The symbols move the elements like this.
s680 θ s20
s680 ξ s171
s680 κ s934
s680 ψ s312
s680 δ s124
s680 ε s202
s235 θ s930
s235 ξ s890
s235 κ s876
s235 ψ s959
s235 δ s829
s235 ε s171
s890 θ s421
s890 ξ s977
s890 κ s930
s890 ψ s829
s890 δ s559
s890 ε s235
s58 θ s910
s58 ξ s306
s58 κ s203
s58 ψ s934
s58 δ s20
s58 ε s382
s652 θ s382
s652 ξ s934
s652 κ s40
s652 ψ s77
s652 δ s202
s652 ε s56
s56 θ s40
s56 ξ s652
s56 κ s322
s56 ψ s95
s56 δ s77
s56 ε s518
s829 θ s890
s829 ξ s559
s829 κ s235
s829 ψ s910
s829 δ s991
s829 ε s959
s959 θ s235
s959 ξ s829
s959 κ s171
s959 ψ s203
s959 δ s910
s959 ε s124
s991 θ s559
s991 ξ s787
s991 κ s829
s991 ψ s306
s991 δ s624
s991 ε s910
s964 θ s518
s964 ξ s95
s964 κ s892
s964 ψ s467
s964 δ s343
s964 ε s787
s312 θ s680
s312 ξ s124
s312 κ s202
s312 ψ s309
s312 δ s390
s312 ε s955
s559 θ s977
s559 ξ s892
s559 κ s890
s559 ψ s991
s559 δ s787
s559 ε s829
s953 θ s77
s953 ξ s955
s953 κ s95
s953 ψ s213
s953 δ s451
s953 ε s343
s467 θ s964
s467 ξ s343
s467 κ s787
s467 ψ s930
s467 δ s421
s467 ε s624
s892 θ s779
s892 ξ s518
s892 κ s977
s892 ψ s787
s892 δ s964
s892 ε s559
s451 θ s955
s451 ξ s309
s451 κ s953
s451 ψ s779
s451 δ s322
s451 ε s213
s77 θ s652
s77 ξ s202
s77 κ s56
s77 ψ s953
s77 δ s955
s77 ε s95
s977 θ s213
s977 ξ s779
s977 κ s421
s977 ψ s559
s977 δ s892
s977 ε s890
s171 θ s876
s171 ξ s235
s171 κ s20
s171 ψ s124
s171 δ s959
s171 ε s680
s876 θ s624
s876 ξ s930
s876 κ s306
s876 ψ s171
s876 δ s235
s876 ε s20
s624 θ s787
s624 ξ s467
s624 κ s991
s624 ψ s876
s624 δ s930
s624 ε s306
s955 θ s202
s955 ξ s312
s955 κ s77
s955 ψ s451
s955 δ s309
s955 ε s953
s518 θ s322
s518 ξ s56
s518 κ s779
s518 ψ s964
s518 δ s95
s518 ε s892
s910 θ s829
s910 ξ s991
s910 κ s959
s910 ψ s58
s910 δ s306
s910 ε s203
s203 θ s959
s203 ξ s910
s203 κ s124
s203 ψ s382
s203 δ s58
s203 ε s390
s382 θ s203
s382 ξ s58
s382 κ s390
s382 ψ s652
s382 δ s934
s382 ε s40
s306 θ s991
s306 ξ s624
s306 κ s910
s306 ψ s20
s306 δ s876
s306 ε s58
s322 θ s309
s322 ξ s40
s322 κ s451
s322 ψ s518
s322 δ s56
s322 ε s779
s787 θ s892
s787 ξ s964
s787 κ s559
s787 ψ s624
s787 δ s467
s787 ε s991
s95 θ s56
s95 ξ s77
s95 κ s518
s95 ψ s343
s95 δ s953
s95 ε s964
s20 θ s306
s20 ξ s876
s20 κ s58
s20 ψ s680
s20 δ s171
s20 ε s934
s202 θ s934
s202 ξ s680
s202 κ s652
s202 ψ s955
s202 δ s312
s202 ε s77
s421 θ s343
s421 ξ s213
s421 κ s467
s421 ψ s890
s421 δ s977
s421 ε s930
s779 θ s451
s779 ξ s322
s779 κ s213
s779 ψ s892
s779 δ s518
s779 ε s977
s930 θ s467
s930 ξ s421
s930 κ s624
s930 ψ s235
s930 δ s890
s930 ε s876
s934 θ s58
s934 ξ s20
s934 κ s382
s934 ψ s202
s934 δ s680
s934 ε s652
s40 θ s390
s40 ξ s382
s40 κ s309
s40 ψ s56
s40 δ s652
s40 ε s322
s124 θ s171
s124 ξ s959
s124 κ s680
s124 ψ s390
s124 δ s203
s124 ε s312
s343 θ s95
s343 ξ s953
s343 κ s964
s343 ψ s421
s343 δ s213
s343 ε s467
s309 θ s312
s309 ξ s390
s309 κ s955
s309 ψ s322
s309 δ s40
s309 ε s451
s213 θ s953
s213 ξ s451
s213 κ s343
s213 ψ s977
s213 δ s779
s213 ε s421
s390 θ s124
s390 ξ s203
s390 κ s312
s390 ψ s40
s390 δ s382
s390 ε s309

In the rows, 58 stands for zero.

The rows follow the links: the fewer symbols apart two elements are, the more alike their rows tend to be.

Each row is also shifted at random along 2 hidden directions that mean nothing.

Some elements, each with a row of numbers:
s787: [  62   70   67   63   79   53   72   48   73   69   72   66   62   58   38   56   75   66   67   67   44   54   77   77   47   71   46   74   65   41   72   64   51   34   44   41   42   64   67   50   79   64   65   65   65   70   69   56   34   62   65   54   55   51]
s624: [  55   59   60   84   76   73   32   48   56   31   73   64   41   44   53   84   44   67   47   78   88   75   44   84   64   62   65   51   54   74   56   93   46   96   71   59   76   59   58   46   63   50   61   51   45   72   47   70   45   57   59   59   77   79]
s680: [  63   45   44   47   50   63   52   50   39   51   50   59   62   60   63   68   48   62   52   61   65   73   56   58   57   52   56   62   44   60   56   65   62   63   72   62   49   50   57   64   34   57   47   59   64   57   35   69   86   51   53   62   54   48]
s77: [  56   48   57   43   44   68   60   67   39   63   55   52   51   73   77   52   43   44   69   45   56   54   49   37   53   63   60   59   56   70   55   51   68   53   49   62   43   59   61   69   42   67   59   46   52   49   53   47   67   56   71   55   56   56]
s910: [  57   55   70   57   61   24   77   90   73   72   46   58   76   46   30    8   92   54   37   52   32   50   65   53   52   37   43   37   58   64   58   -4   48   66   67   64   90   41   50   59   61   34   39   66   64   40   45   62   62   50   23   64   75   24]
s322: [  62   60   55   43   43   62   62   66   46   50   49   63   51   71   79   65   60   55   67   53   63   42   60   37   51   53   47   65   71   51   61   66   67   54   51   59   48   67   55   74   49   56   59   49   63   60   62   44   53   59   72   43   48   57]
s213: [  50   62   63   63   61   71   69   58   60   73   71   47   45   62   67   52   60   47   77   47   48   56   56   57   54   78   69   53   70   65   56   53   59   41   39   58   42   62   67   47   76   74   76   51   48   53   77   51   37   68   76   66   65   65]
s829: [  59   48   62   61   81   55   72   44   50   89   79   53   59   61   41   52   57   56   62   71   52   78   72   89   40   71   52   69   39   56   63   46   49   26   58   47   35   63   74   45   60   78   58   72   62   60   32   67   55   48   60   66   62   36]
s451: [  67   62   61   52   45   61   50   67   53   31   45   64   42   66   78   81   58   61   57   54   76   38   48   40   65   46   51   56   80   58   62   83   67   80   58   65   74   66   45   78   50   46   52   44   62   64   71   40   53   59   71   33   52   72]
s171: [  55   62   50   74   57   55   38   48   73   36   54   63   70   46   44   64   56   71   34   68   63   64   57   65   79   49   62   56   45   57   50   66   48   75   69   58   71   42   46   48   61   43   56   66   65   65   61   70   71   64   40   63   62   68]
s343: [  51   57   68   66   62   68   66   71   53   67   71   48   42   64   67   48   55   46   75   47   60   56   51   60   47   70   67   48   70   71   60   54   60   56   48   59   56   68   61   58   67   68   67   54   40   60   58   55   40   64   75   62   63   63]
s56: [  56   49   61   40   40   58   66   70   42   61   51   54   48   69   82   57   56   50   68   46   60   48   56   33   54   60   53   61   66   64   56   53   71   48   47   62   49   69   58   70   44   64   56   45   53   48   55   45   66   56   66   50   54   51]
s203: [  55   43   48   57   54   65   49   49   55   63   58   44   64   56   54   60   44   56   53   61   58   74   60   61   64   57   70   62   30   61   46   53   56   59   66   59   50   49   59   49   52   60   49   62   52   56   48   72   85   57   48   73   57   55]
s20: [  51   55   55   67   60   46   58   58   68   72   55   46   79   51   41   47   56   62   51   58   44   69   68   63   67   56   71   58   34   56   50   35   53   53   60   56   55   43   62   48   62   60   54   69   59   50   60   73   74   55   39   75   59   51]
s977: [  62   58   68   64   62   66   57   60   50   39   66   78   36   55   70   68   63   55   63   64   73   54   41   59   47   50   42   50   77   73   70   75   58   75   58   69   77   76   58   70   55   52   50   50   49   61   45   47   34   56   66   39   70   56]

Start, symbols taken left to right, then the element you end at.
Answers are names.
[  56   71   59   75   81   61   49   40   73   54   75   61   55   49   43   74   59   68   59   74   61   66   63   85   59   68   61   59   62   56   60   81   48   54   55   53   57   57   65   42   77   62   68   64   55   74   71   64   39   68   64   61   63   72]
δ κ δ δ: s787
[  60   76   63   74   74   54   52   52   71   46   64   67   52   45   44   72   68   69   57   69   67   60   60   74   63   62   55   55   68   52   64   76   46   72   58   52   72   62   60   50   78   54   62   58   53   70   68   62   39   63   60   51   66   73]
ε δ δ: s624
[  66   76   58   67   76   62   51   37   58   32   66   79   41   53   55   90   65   72   51   74   82   50   61   77   53   60   39   61   75   50   69  102   51   63   56   51   67   72   59   64   73   61   60   59   63   79   60   48   33   62   74   36   58   67]
ξ δ: s213
[  59   65   63   57   71   60   62   45   53   53   69   74   45   61   59   69   69   62   63   68   68   51   61   69   39   61   36   64   71   54   69   77   54   46   57   54   56   72   61   60   63   64   60   56   62   72   56   49   34   56   72   40   59   54]
ε ξ ξ: s213
[  59   52   67   71   75   65   51   55   57   49   75   59   44   48   47   64   52   58   51   69   76   76   42   79   52   53   61   44   55   75   57   66   50   81   74   63   74   66   57   50   58   54   51   55   48   62   36   69   48   49   58   57   82   59]
ξ ε: s991
[  60   74   53   48   52   61   56   47   59   44   52   68   45   67   68   85   56   65   65   58   64   43   63   52   61   58   49   68   73   41   60   94   65   50   46   52   50   65   58   72   66   60   72   53   67   75   80   44   50   67   80   39   42   74]
ε δ δ: s779
[  55   44   51   49   56   57   59   50   47   81   63   51   74   63   58   48   45   52   60   61   48   81   63   60   61   64   63   70   28   58   52   41   53   38   64   54   30   51   64   52   45   73   53   69   56   47   40   69   87   48   54   76   49   44]
ξ ψ κ: s124
[  45   69   56   58   58   70   68   54   71   68   70   43   59   60   59   56   56   55   76   53   45   54   65   61   55   78   71   64   62   50   57   64   57   37   41   52   39   63   64   48   78   76   75   55   54   58   85   51   39   70   74   68   48   69]
θ θ: s955
[  57   62   66   80   69   61   46   62   72   45   72   56   47   44   47   59   61   57   51   61   70   62   43   72   57   60   70   40   64   77   56   66   46   79   67   68   81   57   52   49   70   49   65   55   46   64   58   69   43   58   54   61   78   67]
ε κ ξ: s624
[  68   53   58   60   68   45   49   60   52   45   56   75   53   48   44   62   69   62   41   69   71   63   51   71   49   49   42   51   58   62   61   53   47   80   79   59   81   60   50   62   48   43   42   62   65   65   31   68   56   47   50   52   66   38]
ξ ε: s876
[  50   52   46   67   55   67   25   43   57   35   59   51   60   52   53   78   37   66   44   69   70   75   47   70   71   57   68   60   45   63   43   83   55   87   76   60   62   43   50   52   51   52   56   59   55   72   56   78   78   63   48   71   66   77]
θ δ: s306
[  57   57   68   51   65   64   73   62   48   90   77   53   45   68   61   48   60   42   81   53   47   63   62   60   34   77   62   58   64   63   60   45   56   30   39   53   35   69   73   57   67   72   70   58   46   53   54   44   34   61   81   62   56   55]
ε κ: s559
[  70   56   59   65   61   42   46   56   60   35   48   78   56   47   43   63   73   69   37   67   73   61   54   62   58   39   41   51   66   64   62   60   51   85   79   59   89   58   47   66   43   36   40   61   67   60   39   65   59   52   41   50   67   46]
ξ ε: s306
[  60   71   62   50   54   50   82   72   73   77   60   52   68   67   60   40   76   54   68   43   24   34   61   41   55   62   57   65   76   47   62   32   66   33   37   53   48   63   61   59   78   59   65   56   66   45   85   48   40   64   66   56   47   54]
θ ξ ψ θ: s652
[  54   75   64   63   52   60   57   74   74   45   58   60   52   55   69   61   64   55   62   49   59   39   42   42   65   57   67   50   79   65   55   69   60   73   48   58   70   59   51   63   69   47   66   45   53   57   89   50   42   70   58   52   63   78]
ξ θ κ θ: s312
[  60   49   68   55   72   40   70   66   50   78   63   66   55   51   43   37   66   50   51   66   51   71   61   68   43   53   48   49   52   64   64   28   50   50   61   59   65   60   59   58   53   56   47   66   57   51   27   61   56   44   50   61   66   27]
δ ε: s959
[  58   61   61   53   79   73   64   37   45   70   79   64   41   69   68   80   51   60   76   66   62   69   69   74   42   83   46   71   63   54   67   88   54   36   51   47   33   81   77   58   67   82   67   58   55   72   48   51   44   58   90   51   49   59]
δ ε: s787
[  64   60   54   60   72   40   59   47   75   69   53   61   77   51   29   50   66   72   52   63   44   65   76   72   62   58   49   65   43   44   59   39   52   48   60   49   57   48   67   45   69   58   59   74   69   56   57   67   67   56   37   65   56   51]
ψ θ: s959
